Below are the code and all the weights of a small trained network. Each question names an input and a class and asks about switching units off, where a switched-off unit gives its printed mean instead of its output.

import numpy as np


def w(rows, s, z=0):
    codes = np.array(rows[::2]) - 128.0
    scale = np.full(codes.shape[1], s)
    scale[-1] = z or s
    return codes * scale


def f(y):
    return y / 2 * (1 + np.tanh(0.7978845608 * (y + 0.044715 * y**3)))


def log_softmax(a):
    a = a - a.max(-1, keepdims=True)
    return a - np.log(np.exp(a).sum(-1, keepdims=True))


def net(x, mask):
    res = np.array(x, float).reshape(1, 8) / 4 @ E
    y = f(res @ A[0][:, :-1].T + A[0][:, -1])
    res = res + np.where(mask, y, B[0][:, -1]) @ B[0][:, :-1]
    return log_softmax(res[-1] @ U[:, :-1].T + U[:, -1])


A, B = {}, {}
E = w([
[129,75,134,184,4,82,113,130,178],'x0',
[174,89,142,67,71,162,126,129,14],'x1',
[165,100,36,199,136,235,92,144,137],'x2',
[98,203,236,196,111,181,79,127,74],'x3',
[49,214,70,41,61,184,130,94,183],'x4',
[128,128,130,128,129,129,130,128,128],'x5',
[136,130,141,154,121,161,253,110,121],'x6',
[125,131,127,128,128,125,129,128,125],'x7',
],0.005)
A[0] = w([
[130,154,125,98,187,152,136,130,106,80],'N0',
[134,94,131,90,82,154,128,130,60,97],'N1',
[134,105,136,154,64,114,120,124,150,96],'N2',
[136,148,134,90,206,165,131,126,118,93],'N3',
[98,162,107,92,95,143,134,122,139,111],'N4',
[131,79,80,89,147,103,131,132,147,109],'N5',
[147,79,152,162,163,103,127,139,109,91],'N6',
[169,73,163,153,164,111,109,117,121,105],'N7',
[136,107,130,162,52,113,121,133,148,110],'N8',
[146,109,98,158,131,190,113,126,139,116],'N9',
[145,108,87,158,137,181,92,115,130,116],'N10',
[117,140,171,85,126,74,146,130,124,94],'N11',
[127,158,165,150,117,146,101,114,123,80],'N12',
[153,94,145,75,79,156,121,124,70,108],'N13',
[111,150,122,103,105,153,126,119,143,78],'N14',
[114,99,161,132,85,120,124,123,153,121],'N15',
[136,104,136,158,61,114,117,117,152,102],'N16',
[97,156,124,172,161,102,136,129,173,107],'N17',
[150,79,91,68,139,117,166,125,172,94],'N18',
[138,83,142,168,163,99,136,140,102,95],'N19',
[111,157,186,149,120,163,116,134,126,134],'N20',
[119,151,166,102,125,70,144,118,119,98],'N21',
[146,120,92,163,135,184,109,126,135,87],'N22',
[148,118,123,105,117,117,42,127,144,128],'N23',
[135,128,148,156,99,174,255,128,143,110],'N24',
[114,143,117,117,104,153,144,131,130,78],'N25',
[112,150,127,82,94,168,123,124,162,98],'N26',
[100,155,140,173,168,110,136,123,210,109],'N27',
[117,149,161,109,122,81,149,122,126,86],'N28',
[117,140,111,139,118,113,134,117,119,255],'N29',
[120,160,119,83,89,162,119,117,159,95],'N30',
[112,159,169,156,117,157,109,137,117,88],'N31',
[132,152,123,102,201,143,111,131,109,122],'N32',
[128,112,86,159,130,173,113,135,122,112],'N33',
[125,120,125,159,57,107,127,148,145,95],'N34',
[121,168,180,153,107,164,112,129,122,97],'N35',
[117,125,117,94,135,99,6,142,134,102],'N36',
[124,156,172,155,120,158,103,121,123,83],'N37',
[127,123,183,74,141,91,120,114,147,135],'N38',
[101,161,103,89,93,152,135,139,145,120],'N39',
],0.011,0.0086)
B[0] = w([
[70,148,103,72,156,127,163,83,90,134],'N0',
[175,176,105,44,118,137,81,109,214,157],'N1',
[87,153,115,76,166,138,153,107,83,144],'N2',
[59,161,121,61,153,152,148,111,61,147],'N3',
[155,146,163,181,200,118,144,139,139,159],'N4',
[169,85,76,152,117,83,66,115,63,156],'N5',
[140,172,152,196,200,114,137,103,163,152],'N6',
[154,170,164,206,206,134,144,115,157,160],'N7',
[87,151,120,72,180,160,158,121,69,159],'N8',
[114,119,145,106,98,82,184,197,164,157],'N9',
[103,107,126,134,84,89,196,192,165,160],'N10',
[99,126,108,127,94,79,203,197,162,151],'N11',
[147,109,70,136,128,57,113,101,121,132],'N12',
[177,172,94,41,120,156,74,124,236,167],'N13',
[143,160,145,150,155,88,136,91,146,129],'N14',
[104,130,111,99,143,147,153,145,94,144],'N15',
[86,155,113,74,172,145,153,113,74,150],'N16',
[168,165,112,54,108,145,98,124,180,156],'N17',
[165,70,35,159,144,67,57,135,41,164],'N18',
[125,179,152,194,198,112,120,107,159,152],'N19',
[164,66,69,150,144,117,101,153,90,169],'N20',
[97,121,107,139,86,85,192,188,170,149],'N21',
[104,133,118,102,100,59,195,170,171,145],'N22',
[88,101,165,157,78,161,121,98,119,159],'N23',
[53,90,210,197,2,151,64,33,124,178],'N24',
[127,151,141,152,128,92,136,88,156,123],'N25',
[147,163,156,187,190,111,138,117,145,153],'N26',
[204,172,111,16,103,164,68,108,209,175],'N27',
[103,115,107,139,83,77,174,152,165,136],'N28',
[180,80,173,149,150,220,130,226,64,254],'N29',
[140,159,156,191,201,115,143,112,157,155],'N30',
[149,89,62,144,136,69,107,110,97,142],'N31',
[77,129,133,95,143,179,152,100,63,154],'N32',
[123,128,136,125,90,85,181,179,149,149],'N33',
[78,150,107,83,165,139,159,102,82,145],'N34',
[161,79,68,149,138,73,78,136,86,153],'N35',
[89,118,190,188,19,134,103,21,139,170],'N36',
[154,98,73,138,137,62,112,106,95,139],'N37',
[117,96,134,141,101,138,187,193,137,166],'N38',
[149,144,157,190,216,122,139,139,145,166],'N39',
],0.021,0.0076)
U = w([
[155,198,183,224,249,100,143,84,172,102],'0',
[169,38,8,140,129,44,45,101,56,98],'1',
[71,110,129,103,54,70,245,216,198,107],'2',
[14,172,106,22,179,199,163,64,37,101],'3',
[200,195,100,13,86,171,36,79,250,101],'4',
[136,92,165,138,115,193,114,150,112,254],'5',
[50,88,210,181,14,155,76,3,139,114],'6',
],0.0053,0.0094)

Each question gives the input, the list of numbers given to net, and the class t.
The units are the neurons (one row each of A and B). Each row of codes is followed by its name. A weight is (code - 128) times the scale printed after its matrix; where a second scale follows, it is the last column's (A, B and U).
mask holds one flag per neuron, in row order. A switched-off neuron (its flag False) gives its mean, the last column of its row in B, instead of its output. The means were averaged over made-up inputs and are rounded, as every weight is.
A unit's drop is (log p(t) with every unit on - log p(t) with that unit switched off) / (log p(t) with every unit on - log p(t) with every unit switched off).
The circuit of an input: a set's keep is (log p(t) with only the set's units on - log p(t) with every unit switched off) / (log p(t) with every unit on - log p(t) with every unit switched off). Starting from the 12 units with the biggest drops (on a tie, the unit counted first), units are removed one at a time, each time the one whose removal leaves the highest keep (on an exact tie, the one counted first), for as long as the keep stays at least 0.8.
units of the circuit, in order: the units of the circuit, biggest drop first
unit that matters most: the unit with the biggest drop
top k neurons: the k neurons with the biggest drops, biggest first
drop of u: that unit's drop, to one decimal
input [6,6,6,4,5,1,-4,1], class 2: unit that matters most => N10
input [-4,6,2,-4,0,0,1,2], class 4: units of the circuit, in order => (N13 N1)
input [5,8,0,7,-8,1,-2,8], class 0: top 2 neurons => (N7 N6)
input [6,8,-1,-3,-5,1,8,3], class 4: top 2 neurons => (N13 N1)
input [-4,-8,-3,2,-2,0,-7,-4], class 4: top 3 neurons => (N27 N17 N24)
input [3,5,-5,5,-8,-8,8,-5], class 0: top 4 neurons => (N7 N6 N19 N36)
input [0,4,7,7,2,-7,7,-1], class 1: top 2 neurons => (N35 N20)
input [-8,8,0,8,5,-5,2,1], class 1: top 4 neurons => (N35 N20 N31 N37)
input [-1,-6,-8,-7,-4,-7,3,-2], class 2: top 2 neurons => (N11 N21)
input [-1,-8,-4,-6,2,4,5,3], class 4: top 2 neurons => (N27 N17)
input [6,-7,-1,-6,-4,3,-8,-5], class 6: top 2 neurons => (N36 N23)
input [5,-6,-3,4,-3,-4,-5,6], class 4: top 4 neurons => (N27 N17 N24 N32)
input [-3,8,7,1,0,-2,-6,1], class 4: top 3 neurons => (N13 N1 N38)
input [7,-4,-8,2,4,4,-1,2], class 2: top 2 neurons => (N21 N11)
input [-5,-8,-3,-6,4,-6,5,6], class 4: top 2 neurons => (N27 N17)
input [-8,-2,4,-4,4,7,-5,-8], class 3: unit that matters most => N3
input [0,3,-5,-7,7,3,7,7], class 0: units of the circuit, in order => (N39 N4)
input [3,1,-2,1,-6,-6,7,4], class 6: drop of N24 => 1.7
input [6,-7,7,8,2,-1,-8,7], class 1: drop of N20 => 0.3
input [7,-7,5,-6,0,6,-8,-1], class 6: unit that matters most => N36
input [0,1,-8,1,4,1,7,0], class 2: drop of N11 => 0.3
